Below is a small trained network, with its code and all its weights. Each question gives an input and a target symbol and asks what happens when units are switched off, that is, made to give their printed mean instead of their output.

import numpy as np


def w(rows, s, z=0):
    codes = np.array(rows[::2]) - 128.0
    scale = np.full(codes.shape[1], s)
    scale[-1] = z or s
    return codes * scale


def f(y):
    return np.maximum(y, 0)


def softmax(a):
    e = np.exp(a - a.max(-1, keepdims=True))
    return e / e.sum(-1, keepdims=True)


def log_softmax(a):
    a = a - a.max(-1, keepdims=True)
    return a - np.log(np.exp(a).sum(-1, keepdims=True))


def net(x, mask):
    ids = ['αγδζηθλξπσφψ'.index(c) for c in x.split()]
    T = len(ids)
    res = E[ids] + P[:T]
    u = 0
    for l in range(2):
        q, k, v = (res @ M[l].T for M in (Q, K, V))
        z = softmax(np.where(np.tri(T) > 0, q @ k.T / 2**0.5, -1e9)) @ v
        res = res + np.where(mask[u], z, O[l][:, -1]) @ O[l][:, :-1]
        u += 1
        y = f(res @ A[l][:, :-1].T + A[l][:, -1])
        res = res + np.where(mask[u : u + 4], y, B[l][:, -1]) @ B[l][:, :-1]
        u += 4
    return log_softmax(res[-1] @ U[:, :-1].T + U[:, -1])


Q, K, V, O, A, B = {}, {}, {}, {}, {}, {}
E = w([
[164,197,183],'α',
[80,41,78],'γ',
[87,113,135],'δ',
[187,174,81],'ζ',
[62,154,135],'η',
[7,62,223],'θ',
[169,151,17],'λ',
[193,156,97],'ξ',
[135,35,179],'π',
[90,126,149],'σ',
[155,156,106],'φ',
[22,108,127],'ψ',
],0.017)
P = w([
[5,143,235],'0',
[37,131,215],'1',
[35,132,205],'2',
[55,128,195],'3',
[57,114,182],'4',
[63,113,203],'5',
[74,97,176],'6',
[91,72,191],'7',
],0.0032)
Q[0] = w([
[50,57,152],'0.h1',
[136,153,1],'0.h1',
],0.015)
K[0] = w([
[66,8,241],'0.h1',
[118,133,90],'0.h1',
],0.016)
V[0] = w([
[39,142,1],'0.h1',
[27,178,98],'0.h1',
],0.0069)
O[0] = w([
[11,118,80,134],'0.h1',
[60,202,38,253],'0.h1',
],0.012,0.0021)
A[0] = w([
[200,109,130,83],'0.n1',
[108,98,248,183],'0.n2',
[112,185,191,7],'0.n3',
[120,173,183,51],'0.n4',
],0.011,0.0016)
B[0] = w([
[42,189,177,182],'0.n1',
[176,12,114,254],'0.n2',
[60,103,33,169],'0.n3',
[216,76,1,163],'0.n4',
],0.0063,0.0064)
Q[1] = w([
[131,227,100],'1.h1',
[9,129,141],'1.h1',
],0.013)
K[1] = w([
[136,112,254],'1.h1',
[132,142,7],'1.h1',
],0.0076)
V[1] = w([
[198,71,1],'1.h1',
[154,204,73],'1.h1',
],0.008)
O[1] = w([
[89,160,2,254],'1.h1',
[101,189,53,99],'1.h1',
],0.012,0.0011)
A[1] = w([
[129,131,181,172],'1.n1',
[121,48,235,2],'1.n2',
[183,75,80,155],'1.n3',
[167,255,179,123],'1.n4',
],0.0091,0.0082)
B[1] = w([
[201,73,135,201],'1.n1',
[90,170,91,255],'1.n2',
[163,173,143,247],'1.n3',
[142,177,249,154],'1.n4',
],0.014,0.0051)
U = w([
[104,168,178,148],'α',
[109,6,110,41],'γ',
[166,135,65,131],'δ',
[149,75,126,87],'ζ',
[151,165,160,151],'η',
[79,120,186,7],'θ',
[161,181,183,119],'λ',
[219,162,78,27],'ξ',
[131,121,179,156],'π',
[129,115,159,132],'σ',
[211,50,111,254],'φ',
[156,192,153,129],'ψ',
],0.011,0.0056)

Each question gives the input, a string of symbols that net reads in full, and the target symbol t.
The units are the heads (2 rows each of Q, K, V and O) and the neurons (one row each of A and B). Each row of codes is followed by its name. A weight is (code - 128) times the scale printed after its matrix; where a second scale follows, it is the last column's (O, A, B and U).
mask holds one flag per unit, layer by layer, with each layer's heads first. A switched-off unit (its flag False) gives its mean, the last column of its rows in O or B, instead of its output. The means were averaged over made-up inputs and are rounded, as every weight is.
A unit's drop is (log p(t) with every unit on - log p(t) with that unit switched off) / (log p(t) with every unit on - log p(t) with every unit switched off).
The circuit of an input: a set's keep is (log p(t) with only the set's units on - log p(t) with every unit switched off) / (log p(t) with every unit on - log p(t) with every unit switched off). Starting from all 10 units, units are removed one at a time, each time the one whose removal leaves the highest keep (on an exact tie, the one counted first), for as long as the keep stays at least 0.8.
units of the circuit, in order: the units of the circuit, biggest drop first
k most important neurons: the k neurons with the biggest drops, biggest first
top k neurons in layer l: the k neurons of layer l with the biggest drops, biggest first
drop when u is switched off: that unit's drop, to one decimal
input δ π η ξ φ, target φ: units of the circuit, in order -> (1.h1 0.h1 0.n1)
input π ψ ζ γ σ, target φ: units of the circuit, in order -> (0.h1 0.n2)
input α γ φ π ξ, target φ: 2 most important neurons -> (1.n1 0.n2)
input γ η λ δ, target δ: units of the circuit, in order -> (1.h1)
input η φ η ζ π φ, target φ: 2 most important neurons -> (0.n1 1.n1)
input ψ λ δ θ, target γ: 4 most important neurons -> (0.n2 1.n2 0.n3 1.n4)
input η φ σ λ σ, target δ: 2 most important neurons -> (0.n1 1.n4)
input δ γ σ η π η φ α, target φ: units of the circuit, in order -> (0.h1 1.h1 1.n1)
input σ λ η η η, target δ: 2 most important neurons -> (0.n1 1.n4)
input δ ψ π σ, target φ: top 2 neurons in layer 0 -> (0.n2 0.n4)
input λ δ ζ ψ π π ζ α, target φ: top 2 neurons in layer 0 -> (0.n4 0.n1)
input φ δ θ, target γ: top 2 neurons in layer 1 -> (1.n3 1.n4)
input γ σ π φ ξ, target φ: drop when 1.h1 is switched off -> 2.0
input λ ξ σ γ δ γ, target δ: drop when 1.h1 is switched off -> 1.1
input δ θ α λ δ γ, target δ: drop when 1.h1 is switched off -> 0.7
